How the nodes are linked:
NQ k QZ
NQ u DC
NQ j RM
NQ z DQ
NQ b MD
ZF k GT
ZF u LQ
ZF j HL
ZF z GZ
ZF b SM
RZ k RT
RZ u BG
RZ j GH
RZ z FD
RZ b SN
LD k CJ
LD u SJ
LD j TD
LD z PF
LD b HH
MD k SC
MD u QF
MD j NQ
MD z TJ
MD b LT
RH k FD
RH u DR
RH j SN
RH z CN
RH b BG
RM k NH
RM u LT
RM j FH
RM z SC
RM b NQ
SM k RG
SM u QT
SM j ZF
SM z FS
SM b MH
BS k SZ
BS u LF
BS j QS
BS z MB
BS b BB
QF k CZ
QF u NJ
QF j DC
QF z LG
QF b GF
BT k NL
BT u FH
BT j MJ
BT z CF
BT b NS
GR k CH
GR u JM
GR j QB
GR z HG
GR b JT
JM k QJ
JM u BS
JM j FB
JM z PC
JM b SR
QJ k SR
QJ u SZ
QJ j HG
QJ z BS
QJ b BD
NR k FZ
NR u HL
NR j DR
NR z PJ
NR b CP
CP k PR
CP u ZF
CP j NR
CP z HB
CP b JR
HF k CT
HF u CH
HF j GJ
HF z GR
HF b DJ
PR k JR
PR u GT
PR j FZ
PR z ZF
PR b PJ
JP k ZM
JP u PN
JP j FG
JP z TD
JP b BC
RQ k MR
RQ u ZM
RQ j TG
RQ z JP
RQ b FF
MR k FF
MR u BC
MR j LL
MR z ZM
MR b FG
PJ k HL
PJ u RG
PJ j PR
PJ z SM
PJ b HB
ZS k MB
ZS u QN
ZS j BB
ZS z TM
ZS b LF
NB k HF
NB u GR
NB j ZT
NB z BM
NB b CT
SG k BT
SG u CF
SG j JH
SG z MS
SG b NL
LQ k FS
LQ u GJ
LQ j MH
LQ z ZT
LQ b QT
JR k PJ
JR u SM
JR j CP
JR z GT
JR b HL
QB k BM
QB u FB
QB j CT
QB z QR
QB b GR
BC k HZ
BC u CJ
BC j JP
BC z LD
BC b RJ
ZT k GJ
ZT u QB
ZT j LJ
ZT z DJ
ZT b NB
GH k TN
GH u RH
GH j LM
GH z TC
GH b RZ
QN k MP
QN u NL
QN j GQ
QN z BT
QN b JH
RF k QP
RF u TP
RF j SJ
RF z SB
RF b MN
SB k TP
SB u RZ
SB j ZB
SB z TN
SB b LM
CZ k GF
CZ u GL
CZ j TJ
CZ z NJ
CZ b MM
LJ k DP
LJ u CT
LJ j FS
LJ z HF
LJ b ZT
FB k HG
FB u QS
FB j JT
FB z BD
FB b JM
PP k DD
PP u QP
PP j CJ
PP z RF
PP b PF
TN k RZ
TN u FD
TN j CM
TN z RH
TN b RT
DR k ZQ
DR u JR
DR j HQ
DR z PR
DR b NR
FD k BG
FD u ZQ
FD j TC
FD z DR
FD b TT
LL k RQ
LL u JP
LL j GL
LL z MQ
LL b MR
RJ k TD
RJ u PP
RJ j BC
RJ z HH
RJ b PN
HL k HB
HL u MH
HL j JR
HL z RG
HL b ZF
DJ k QB
DJ u QR
DJ j HF
DJ z JT
DJ b BM
TM k QN
TM u BT
TM j SD
TM z SG
TM b MP
SR k BD
SR u BB
SR j JM
SR z SZ
SR b QS
CN k DR
CN u PR
CN j TT
CN z CP
CN b ZQ
ZQ k NR
ZQ u PJ
ZQ j CN
ZQ z JR
ZQ b FZ
QT k LJ
QT u HF
QT j LQ
QT z NB
QT b DP
MM k GD
MM u LL
MM j CZ
MM z TG
MM b LG
NJ k GL
NJ u FF
NJ j GD
NJ z MR
NJ b TG
SZ k BB
SZ u SD
SZ j PC
SZ z LF
SZ b ML
HG k JM
HG u PC
HG j QR
HG z QS
HG b QJ
FS k QT
FS u NB
FS j GZ
FS z GJ
FS b LJ
RT k SN
RT u TT
RT j TN
RT z BG
RT b TC
FH k FJ
FH u MD
FH j MS
FH z QZ
FH b RM
GZ k LQ
GZ u ZT
GZ j RG
GZ z DP
GZ b FS
HH k PP
HH u RF
HH j LD
HH z DN
HH b DD
FZ k CP
FZ u HB
FZ j ZQ
FZ z HL
FZ b PR
GQ k TM
GQ u SG
GQ j LF
GQ z MJ
GQ b QN
GD k LG
GD u RQ
GD j GF
GD z LL
GD b NJ
MH k GZ
MH u DP
MH j SM
MH z LJ
MH b LQ
DC k TJ
DC u GD
DC j LT
DC z MM
DC b QF
HZ k RJ
HZ u HH
HZ j ZM
HZ z CJ
HZ b TD
PN k LD
PN u PF
PN j RJ
PN z DD
PN b CJ
RG k MH
RG u LJ
RG j GT
RG z QT
RG b GZ
FG k MQ
FG u RJ
FG j MR
FG z HZ
FG b JP
TJ k QF
TJ u LG
TJ j DQ
TJ z GD
TJ b CZ
BD k QS
BD u ML
BD j QJ
BD z BB
BD b PC
ZM k BC
ZM u LD
ZM j MQ
ZM z PN
ZM b HZ
QR k FB
QR u BD
QR j CH
QR z SR
QR b HG
NC k MS
NC u NH
NC j NL
NC z RM
NC b CF
BG k TT
BG u NR
BG j RH
BG z ZQ
BG b HQ
TP k LM
TP u RT
TP j HP
TP z RZ
TP b CM
SC k LT
SC u CZ
SC j QZ
SC z QF
SC b DQ
SN k TC
SN u HQ
SN j RZ
SN z TT
SN b RH
TG k LL
TG u MQ
TG j NJ
TG z FG
TG b RQ
BM k GR
BM u HG
BM j DJ
BM z FB
BM b CH
CM k GH
CM u TC
CM j TP
CM z SN
CM b TN
FJ k RM
FJ u SC
FJ j CF
FJ z MD
FJ b NH
HQ k CN
HQ u CP
HQ j BG
HQ z FZ
HQ b DR
BB k ML
BB u GQ
BB j BS
BB z SD
BB b ZS
ZB k HP
ZB u GH
ZB j QP
ZB z CM
ZB b SB
NS k NC
NS u RM
NS j BT
NS z FJ
NS b MS
CJ k HH
CJ u DN
CJ j PN
CJ z SJ
CJ b PP
ML k ZS
ML u TM
ML j SZ
ML z GQ
ML b MB
CT k DJ
CT u JT
CT j NB
CT z CH
CT b QB
GL k TG
GL u FG
GL j LG
GL z FF
GL b LL
LT k DQ
LT u GF
LT j MD
LT z CZ
LT b DC
JT k QR
JT u SR
JT j GR
JT z QJ
JT b FB
TT k HQ
TT u FZ
TT j FD
TT z NR
TT b CN
MS k CF
MS u NQ
MS j NS
MS z NH
MS b FH
CH k JT
CH u QJ
CH j BM
CH z JM
CH b QR
DQ k DC
DQ u MM
DQ j SC
DQ z GF
DQ b TJ
CF k FH
CF u QZ
CF j NC
CF z NQ
CF b FJ
DN k RF
DN u SB
DN j PF
DN z HP
DN b QP
QP k MN
QP u LM
QP j DN
QP z TP
QP b ZB
LG k NJ
LG u MR
LG j MM
LG z RQ
LG b GL
HP k SB
HP u TN
HP j MN
HP z GH
HP b TP
MP k JH
MP u NS
MP j TM
MP z NL
MP b MJ
SD k GQ
SD u MJ
SD j MB
SD z JH
SD b TM
MJ k SG
MJ u MS
MJ j MP
MJ z NC
MJ b BT
DD k PF
DD u MN
DD j HH
DD z QP
DD b SJ
SJ k DN
SJ u HP
SJ j DD
SJ z ZB
SJ b RF
NH k NQ
NH u DQ
NH j FJ
NH z LT
NH b QZ
GF k MM
GF u TG
GF j QF
GF z GL
GF b GD
FF k FG
FF u HZ
FF j RQ
FF z BC
FF b MQ
TD k PN
TD u DD
TD j HZ
TD z PP
TD b LD
PC k BS
PC u MB
PC j BD
PC z ZS
PC b SZ
JH k MJ
JH u NC
JH j QN
JH z NS
JH b SG
HB k ZF
HB u GZ
HB j PJ
HB z MH
HB b GT
DP k ZT
DP u DJ
DP j QT
DP z CT
DP b GJ
GJ k NB
GJ u BM
GJ j DP
GJ z QB
GJ b HF
QZ k MD
QZ u TJ
QZ j NH
QZ z DC
QZ b SC
QS k PC
QS u ZS
QS j SR
QS z ML
QS b BS
MB k LF
MB u MP
MB j ML
MB z QN
MB b SD
TC k RH
TC u CN
TC j RT
TC z HQ
TC b FD
LF k SD
LF u JH
LF j ZS
LF z MP
LF b GQ
MN k ZB
MN u CM
MN j RF
MN z LM
MN b HP
NL k NS
NL u FJ
NL j SG
NL z FH
NL b NC
LM k CM
LM u SN
LM j SB
LM z RT
LM b GH
GT k SM
GT u FS
GT j HB
GT z LQ
GT b RG
MQ k JP
MQ u TD
MQ j FF
MQ z RJ
MQ b ZM
PF k SJ
PF u ZB
PF j PP
PF z MN
PF b DN

The rows follow the links: the fewer symbols apart two nodes are, the more alike their rows tend to be.

Each row is also shifted at random along 5 hidden directions that mean nothing.

Known rows, each with its node:
[-194,    2,  -60, -212,   24,   33, -102,  -89,  -36,  -40,  103,   -9,   27,   93,   20,  -78,  105,  210,   51,   32,   88,   76,   52,   17,   35,  314,  123,   11,  -69, -370,  -92,  -31,  -18,   11,   -7, -217,   14,   20,  -83,  -31,   15,  -28,  -21,  -35,   73]; node HF
[  33,  -14,   -6,   64,  -14,   10,   -5,  -17,  -59,   42,   61,   71,  -21,  -21,   -5,  -24,    0,   70,  -27,  -19,    6,  -73,  -46,  -26,    6,   22,  -23,   31,   68, -177,  -18,   17,  -55,    2,   35,  -31,   -3,   87,   59,  -21,   19,   64,    5,  -44,   26]; node MN
[ 131,   54,   12,   66,  -83,  -24,  -17,   11,  -31,  -66,  150,   70,  -72,   22,  -42,   55,  -52,   71,  -38,  -12,  -17,  -60,  154,   12,   14,  -22,  -43,  114,  105, -117,  -31,   11,   49,    9,  176,    5,   71,   97,  115, -149,   17,   91,  -98,  -16,  -59]; node HP
[  40,   57,   76,  139,  -13,   90,   24,   52,  -88,   40,  -95,  -39,  -36,  -75,   84,   95,  -69,  -52, -131,  -75,    7,  -95,  -69,  -28,  -11, -105,  -20,  -49,    5,   49,   99,   -7,   63,    0,   67,    5, -124,   31,   17,  -13,   83,  -22,  -47,  -46,   15]; node ZQ
[-258,  -29,  -46,  -41,  101,  125,   30, -114,  -37,   11, -165,    3,  117,    6,   17,  -37,   30,   18,  -54, -187,  -74,  -31, -158,  -67,  130,    1,   61, -129,  -29,   82,   55,  -14,  -51,  -10,  -51, -151, -186,  -25, -151,  158,   63,  -10,   77,  106,   86]; node MD
[-364,  -10,  -42,   -8,  180,   15,  -62,  -27,   -8,  102, -146,  -38,  -33,   -7,   46,  -57,   42,   70,  -32,  -51,   28,  -56, -114,  -50,   40,   90,   95,  -38,  -42,  -15,    2,   27,  -90,   -3,  -61,  -69, -173,   17,  -75,  145,    7,   -3,   60,  -39,  187]; node BD
[  64,   69,  -87,  -80,  -89,   27,  -41,  -32,   20, -160,  111,  110,   34,  122,  -92,  -32,   -9,  129,   44,  -23,  -72,    4,  167,   54,   63,   56,  -44,  123,   62,  -44,  -61,  -28,   12,    7,  115, -153,   50,  131,   10, -138,   46,   81,  -70,   70,  -43]; node PF
[ -80,   31,   74,    9,   13, -113,  -29,   61,   46,   -7,  -13,  -95, -140,  -41,   58,   22,   12,   19,   34,   68,   83,   41,   77,   38,  -14,   13,   32,   42,  -48,   59,    3,   19,   21,    2,  -34,  103,  -28,  -27,   50,  -28,  -65,  -85,  -29,  -71,  -26]; node NB
[  23,   28,   33,  -48,  -35,  -41,  -15,   39,   54,  -51,  -49,  -88,  -58,    1,   45,   17,   41,   -3,   58,   46,   47,   68,   64,   50,  -18,    6,  -16,    3,  -86,  112,    4,  -19,   43,   -2,  -92,   36,  -23,  -14,   -8,  -47,   -2, -110,  -30,   -1,  -41]; node GZ
[  99,   34,   -2,   23,   -6,   29,   -1,  119,   -9,   60,  -12,   -6,   71,   -1,    9,  -11,  -84, -129,   -8,  154,   31,   26,  -62,   39, -147,    2,   12,  -10,  -32,   30,   32,  -25,   16,    3,   30,   22,   97,  -50,  -18,   27,  -24,    3,   12, -100,   18]; node CH
[ -85,   84,   68,   87,   22,  119,   -2,   81, -135,   71,  -61,  -23,   41,  -54,   99,   27, -113,  -33, -128,   17,   56,  -59, -139,   -7,  -53,   35,   86,  -54,  -16, -102,  105,  -27,   23,    8,  129,  -90,  -78,  -17,  -38,   49,   37,  -10,  -14, -143,   61]; node DP
[ -60,    4,   57,   81,   13,    3,   78,    2,   -5,  -15, -100,  -18,   22,  -65,   12,   25,  -62,  -90,  -41,  -86,  -55,  -15,  -72,  -21,   70, -154,    8,  -52,   19,  229,   93,    9,   -1,   -7,   18,   56,  -82,  -69,  -18,   86,  -28,  -22,   47,   45,  -54]; node TJ
[-326,  -25,   23,   57,  172,  -46,  -54,  -40,  -56,  133,    5,  -26, -102,  -49,   46,    6,    5,   84,  -88,  -38,   67,  -92,  -50,  -87,   32,   91,  128,   -6,   35, -210,  -14,   63,  -54,    7,   72,   21,  -83,  -15,   24,   95,  -37,   55,   14,  -99,  151]; node SZ
[  25,   -1,   24,   65,   25,  -26,   46,    6,   44,  -15,  -48,  -28,   -6,  -19,  -32,   85,  -58, -122,  -47,  -55,  -68,  -18,   58,  -30,   16, -169,  -20,  -16,   31,  248,   41,   22,   66,   -4,   60,  123,    4,  -70,    9,   21,  -15,   23,  -16,   76,  -44]; node CF
[ -96,   24,   48,   92,   41,   46,   51,  -19,  -45,   -6,  -57,   -7,   20,  -40,    8,   81,  -91,  -67, -117, -122,  -60,  -62,  -20,  -58,   71, -125,   42,  -47,   50,  128,   87,   12,   47,    0,  140,   21,  -76,  -57,  -19,   60,   11,   39,   -8,   40,  -18]; node NQ
[ -45,  -24,   15,   22,   61,  -23,   -2,   79,    9,  123,  -90,  -52,    3,  -54,   54,  -55,    6,  -83,   29,  115,   69,   23, -148,   12, -105,   24,   23,  -48,  -71,   24,   19,    3,  -62,   -5, -124,   63,   -9,  -55,  -22,   99,  -48,  -57,   74, -102,   69]; node GR
[ 131,    0,  -37,  -31,  -32,  121,   19,   24,   18,    1, -171,  -39,   85,   12,   34,   -6,   44,  -84,   19,  -24,  -34,   20, -103,   25,  -50,  -54,  -87,  -97, -100,  190,   38,  -52,   18,  -13, -170,  -58,  -81,   27,  -91,   16,  111,  -88,   18,   66,   22]; node FZ
[ 288,  -22,   81,   83,  -83,   51,   50,   83,  -79,  100,   38,  -27,   35,  -79,   59,   57,  -48, -140,  -49,  100,   65,   -2, -108,   -1, -152,  -44,  -44,  -71,  -21, -111,   48,  -21,   55,   -4,  -14,   92,   95,  -55,   40,  -24,   16,  -31,   -6,  -97,  -47]; node PR
[ 177,  -44,   10,   17,  -30,   38,   61,   -8,  -33,   36,   93,   31,  116,   -6,  -47,   52,  -69, -143,  -50,   30,  -36,   14,  -22,  -35,  -64,  -62,    3,  -54,   44,  -41,   18,   -7,   55,    1,   92,   63,  158, -111,   -5,   20,  -21,   64,    9,   21,  -62]; node RM
[ 182,   -1,  117,  132,  -46,  -34,   54,  113,   -3,   77,  -82,  -96,  -81, -122,   87,   73,  -33, -150,  -24,   61,   58,   -5,  -75,    9, -100, -151,  -67,  -51,  -44,  146,   73,    7,   45,   -8,  -85,  189,  -17,  -52,   64,   -3,  -10,  -98,   -2,  -72,  -56]; node PJ
[  57,  -20,  -36,   17,  -35,   95,   54,   17,  -61,   41,  -28,  106,  174,  -15,  -17, -122,  -46,  -45,   19,   30,  -34,   -1, -228,   19,  -25,   14,  -10,  -46,   24,  -49,   42,  -35, -116,   -2,  -36, -113,   14,    5,  -55,   97,   -5,   27,  115,  -33,    4]; node JP
[ -99,   26,   54,  -74,  -18, -101,  -48,  -22,   55,  -90,   19, -105, -164,    3,   56,   36,   92,  122,   58,  -15,   76,   62,  169,   34,   67,   67,   25,   50,  -69,   -1,  -38,    9,   54,    3,  -59,   31,  -61,   13,   34,  -93,  -15, -114,  -73,   10,  -45]; node RG
[-219,   37,   90,   64,   55,   26,  -18,   -8,  -69,   29, -117,  -93, -120,  -78,  131,   47,   23,   86,  -85, -111,   63,  -64,  -56,  -34,   79,   15,   62,  -48,  -44,  -31,   65,   10,   11,    1,   -9,  -31, -224,   28,   -7,   27,   46,  -83,  -28,  -52,   59]; node HB
[ -85,   26, -110,    1,  106,  122,  -11,   39,   34,   49, -211,   13,  140,   57,  -32,  -24,  -45, -128,  -35,  -21,  -96,  -37, -107,  -10,  -53,  -65,  -14,  -63,  -43,  284,   47,  -24,  -19,  -10,  -27,  -77,  -76,    3, -132,  125,   73,   42,   48,   56,  134]; node ML
[ 169,  -12,  103,   45,  -59,  -82,   21,   85,   18,   37,   23,  -93,  -92,  -81,   64,   50,    6,  -81,   30,  109,   90,   53,   15,   32,  -97,  -48,  -32,  -10,  -52,   17,   13,    7,   49,    0,  -79,  170,   62,  -64,   76,  -47,  -51,  -97,  -20,  -80,  -79]; node SM
[  67,   -2,   11,   72,  -42,  -28,   52,   49,    4,    9,  -22,   60,   29,  -40,  -18,  -72,  -42,  -43,   42,   39,  -26,   -4, -100,   33,   -7,  -73,  -52,   27,   43,   96,   33,   -1,  -87,   -2,  -38,   33,    8,   23,   35,   39,  -49,    5,   70,  -27,  -46]; node HZ
[ -23,   38,  -60,    9,  -24,   57,   -6,   -7,  -17,  -50,  -23,   93,   52,   42,  -35,  -64,  -22,   65,    8,  -45,  -62,  -39,  -33,   23,   46,    2,  -32,   45,   45,   22,    2,  -17,  -63,   -1,   29, -128,  -54,  107,  -15,  -10,   42,   50,   12,   25,   20]; node PP
[ 152,  -12, -100, -150,  -28,   39,  -43,   40,   30,   10,   87,   32,  145,  103,  -61,  -69,    9,  -55,   86,  190,   20,  106,   10,   60, -154,  145,    6,    4,  -56, -116,  -71,  -46,    7,    0,  -30,  -68,  209,  -39,  -65,  -19,  -16,   22,   13,  -34,   21]; node FB
[  25,  -13,   -6,   41,   35,   60,   29,  -18,  -49,   42,   29,   22,   77,    3,  -31,   67,  -79,  -92, -100,  -37,  -45,  -45,  -19,  -61,  -18,  -55,   31,  -47,   51,  -19,   30,    7,   53,    1,  134,   17,   55,  -67,  -19,   42,   15,   89,   -7,   16,   15]; node NS
[ -20,  -68,  -87, -110,   61,  -24,  -46,  -59,   45,   34,   77,   14,   40,   76,  -68,  -19,   58,   12,   38,   48,   -3,   34,   65,  -25,  -39,  104,   28,    2,   -7, -116,  -93,   15,   -3,    1,  -17,   -3,  115,  -35,  -30,   14,  -18,   62,    8,   36,   62]; node LF
[ -29,  -19, -104,  -68,   70,   92,  -37,  -25,  -21,   63,   15,   48,  137,   80,  -56,  -24,  -13,  -35,  -30,   37,  -32,   -9,  -45,  -30,  -69,   91,   42,  -36,   -3, -109,  -36,  -16,   -8,    2,   50,  -99,   77,  -21,  -85,   58,   35,   92,   19,    4,  106]; node ZS
[  35,   60,   47,   98,  -61,   33,   59,   52,  -68,  -37,   27,   78,   64,  -34,  -10,  -17, -131,  -39,  -45,   -1,  -36,  -25,  -64,   21,   24,  -72,   14,   32,   83,   30,   80,  -11,  -25,    8,  150,  -32,   14,   -1,   27,   12,  -36,   45,   19,  -50,  -76]; node FF

From each start, follow one symbol. Which node do you reach?
Answer with the node's name.
new walk
[  58,  -61,   62,   23,  -15,  -98,   -2,  -17,   36,   31,   -1,  -82, -160,  -65,   52,   41,  106,   38,   37,  -19,   64,    4,   39,  -16,    7,  -30,  -56,   -6,  -35,  -20,  -35,   35,   10,   -8, -155,  140,  -44,   15,   79,  -49,   -3,  -86,  -18,    7,  -28]
z CP
new walk
[  -4,   -8,  -22,  -14,   47,  -78,  -31,   57,   65,   45,    7,  -30,  -35,   14,  -19,  -10,   -3,  -54,   43,  117,   31,   35,   44,   20,  -85,   13,    7,   35,  -24,   54,  -34,   18,   -5,    1,  -29,   97,   83,  -41,   19,   14,  -60,    5,   10,  -46,   30]
k BD
new walk
[ -22,  -79,  -40,  -67,   50,  -30,   14,  -77,   64,    7,   -4,  -15,   25,   25,  -48,    5,   64,  -31,   30,  -41,  -39,   33,   30,  -39,   28,  -19,   -5,  -43,  -17,   65,  -42,   20,    3,   -6,  -79,   55,   32,  -66,  -40,   48,  -12,    4,   31,  105,    3]
z NH
new walk
[ -91,   45,   24,   87,   21,   51,  -16,  -25,  -47,   -9,  -84,  -14,  -89,  -27,   49,   61,    4,   83,  -92, -152,  -21, -107,    9,  -37,   83,  -47,  -21,    0,   23,   23,   37,   13,   24,   -1,   43,  -49, -181,  104,   20,  -35,   96,    5,  -56,   21,   50]
j RT
new walk
[ -63,   -5,   12,  102,   38,   90,    1,  -27, -101,   88,  -65,   26,  -22,  -56,   57,   11,    6,   54, -104, -110,    4, -129, -134,  -63,   29,   -6,   -8,  -46,   34, -126,   34,   11,  -42,   -4,    6,  -65, -142,   87,    8,   33,   91,   29,    8,  -36,   96]
j GH
new walk
[-136,   25,  -15,    9,   82,   23,  -38,   44,  -28,   76,  -41,  -12,   15,    1,   28,  -25,  -33,  -11,  -33,   57,   38,  -21,  -66,   -8,  -51,   69,   69,  -11,  -23,  -56,   13,    2,  -28,    3,   32,  -33,  -20,  -15,  -33,   70,  -13,   18,   20,  -88,   99]
k JM
new walk
[ -24,   76,   77,   82,    1,   33,   -5,  101,  -77,   45,  -15,  -41,  -12,  -52,   75,   42, -101,  -49,  -81,   67,   64,  -24,  -50,   15,  -67,    5,   62,   -7,  -11,  -46,   77,  -16,   39,    7,  113,    3,  -15,  -30,   12,    6,  -10,  -20,  -29, -136,   11]
b HF
new walk
[  27,    6,   55,   76,  -19,  -35,  -10,  -12,  -13,   -7,   15,  -30, -137,  -42,   38,   74,   24,   62,  -42,  -69,   21,  -60,   79,  -26,   38,  -50,  -42,   31,   27,  -31,   -6,   28,   43,    1,   16,   62,  -67,   64,   87,  -83,   38,  -10,  -67,   -1,  -14]
z CN
new walk
[ -46,   22, -117, -179,   13,  141,  -51,   -2,    4,  -18,  -80,    9,  179,  106,    3, -105,   47,   17,   61,   64,    2,   80,  -93,   52,  -56,  173,   34,  -61, -117,  -37,  -20,  -73,  -28,   -1, -101, -229,   -5,   11, -170,   47,   69,  -44,   38,    9,   89]
z CH
new walk
[ -91,    3,    6, -120,    0,  -48,  -52,  -18,   42,  -44,   -5,  -80,  -62,   23,   45,  -26,   98,   94,   78,   35,   74,   82,   65,   39,   18,  123,   36,    6,  -95,  -52,  -44,  -15,    7,   -1, -110,  -36,  -32,   -1,  -28,  -34,  -10, -103,  -19,   -6,    2]
k LJ
new walk
[  17,  -40,   36,   49,  -33,  -90,   34,    8,   -2,   24,   64,   50,  -30,  -57,   -7,  -77,    3,   27,   59,   43,   23,    7,  -73,   14,   15,   -6,  -10,   40,   52,  -71,  -10,   25, -102,    1,  -47,   62,   35,    4,   72,   25,  -93,   -2,   72,  -53,  -50]
k HZ
new walk
[ 101,  -12,   28,   39,  -41,  -69,   -8,   -8,   37,  -27,   30,  -24, -130,  -16,    3,   56,   53,   48,   17,  -35,    5,  -27,  112,   -2,   16,  -59,  -79,   47,   15,   25,  -35,   23,   37,   -2,  -42,   92,  -17,   66,   90, -101,   24,  -16,  -58,   33,  -38]
u HQ
new walk
[ 257,  -56,   49,  -42,  -96,  -15,    6,   13,  -29,   44,  141,  -34,   -5,  -27,   33,   26,   47,  -28,   32,  118,   93,   64,    5,   12, -114,   72,  -27,  -32,  -40, -244,  -44,  -14,   51,    1,  -66,   69,  157,  -52,   45,  -83,  -10,  -49,  -25,  -63,  -68]
k PJ
new walk
[-180,   -6,   -9,  -47,    5,  -34,   17,  -65,   25,  -75,  -43,   28,    4,    5,   -5,  -90,   45,  100,   68,  -77,  -30,   31,  -34,   18,  137,   28,   22,   14,    4,   60,    3,   -1,  -92,    0,  -65,  -78, -104,   23,  -35,   50,  -38,  -40,   64,   56,  -26]
b FF
new walk
[ 147,  -15,   21,  110,  -50,   -6,   45,   59,  -50,   65,   54,   90,   38,  -55,  -16,  -52,  -64,  -49,   -1,   71,   -1,  -38, -122,    9,  -63,  -48,  -44,   27,   77,  -78,   22,    5,  -76,    0,   23,   38,   72,   24,   71,   20,  -43,   53,   53,  -81,  -29]
k HH
new walk
[ 104,  -35,  -20,   56,  -16,   -2,   11,    5,   15,   41,  -42,   26,  -29,  -24,   -5,  -16,   39,   -2,   20,  -17,  -18,  -42,  -54,   -8,  -19,  -60,  -94,   -1,   11,   37,  -13,   11,  -46,   -7, -103,   38,  -30,   74,   40,   -9,   39,    8,   25,   19,   20]
z RT
new walk
[-105,  -11,  -26,    4,   85,  -34,  -11,  -36,   54,   -4,  -47,  -28,  -34,   21,  -39,   53,   -1,  -28,  -30,  -65,  -51,  -25,   82,  -39,   40,  -66,   10,    3,   14,  154,   -9,   32,   34,   -4,   34,   58,  -28,  -27,   -9,   29,    0,   41,  -17,   76,   35]
z NS
new walk
[ 101,    9,   27,  100,    4,   34,   73,   40,    2,   16,  -54,   -3,   62,  -30,  -28,   90, -111, -187,  -84,  -30,  -78,  -34,  -17,  -34,  -30, -193,  -23,  -49,   39,  239,   81,    4,   74,   -3,   96,  106,   30,  -85,   -8,   47,    2,   42,    0,   45,  -41]
j MS
new walk
[ 141,  -55,  -14,   -7,  -36,  -57,   -1,  -19,   63,    1,   -8,  -16,  -77,   -9,  -11,    3,  101,   22,   67,   -6,    1,    5,   40,    5,  -12,  -41, -108,   13,  -18,   45,  -55,   15,   -7,   -8, -156,   80,   -1,   59,   49,  -60,   25,  -38,   -5,   55,  -18]
z BG
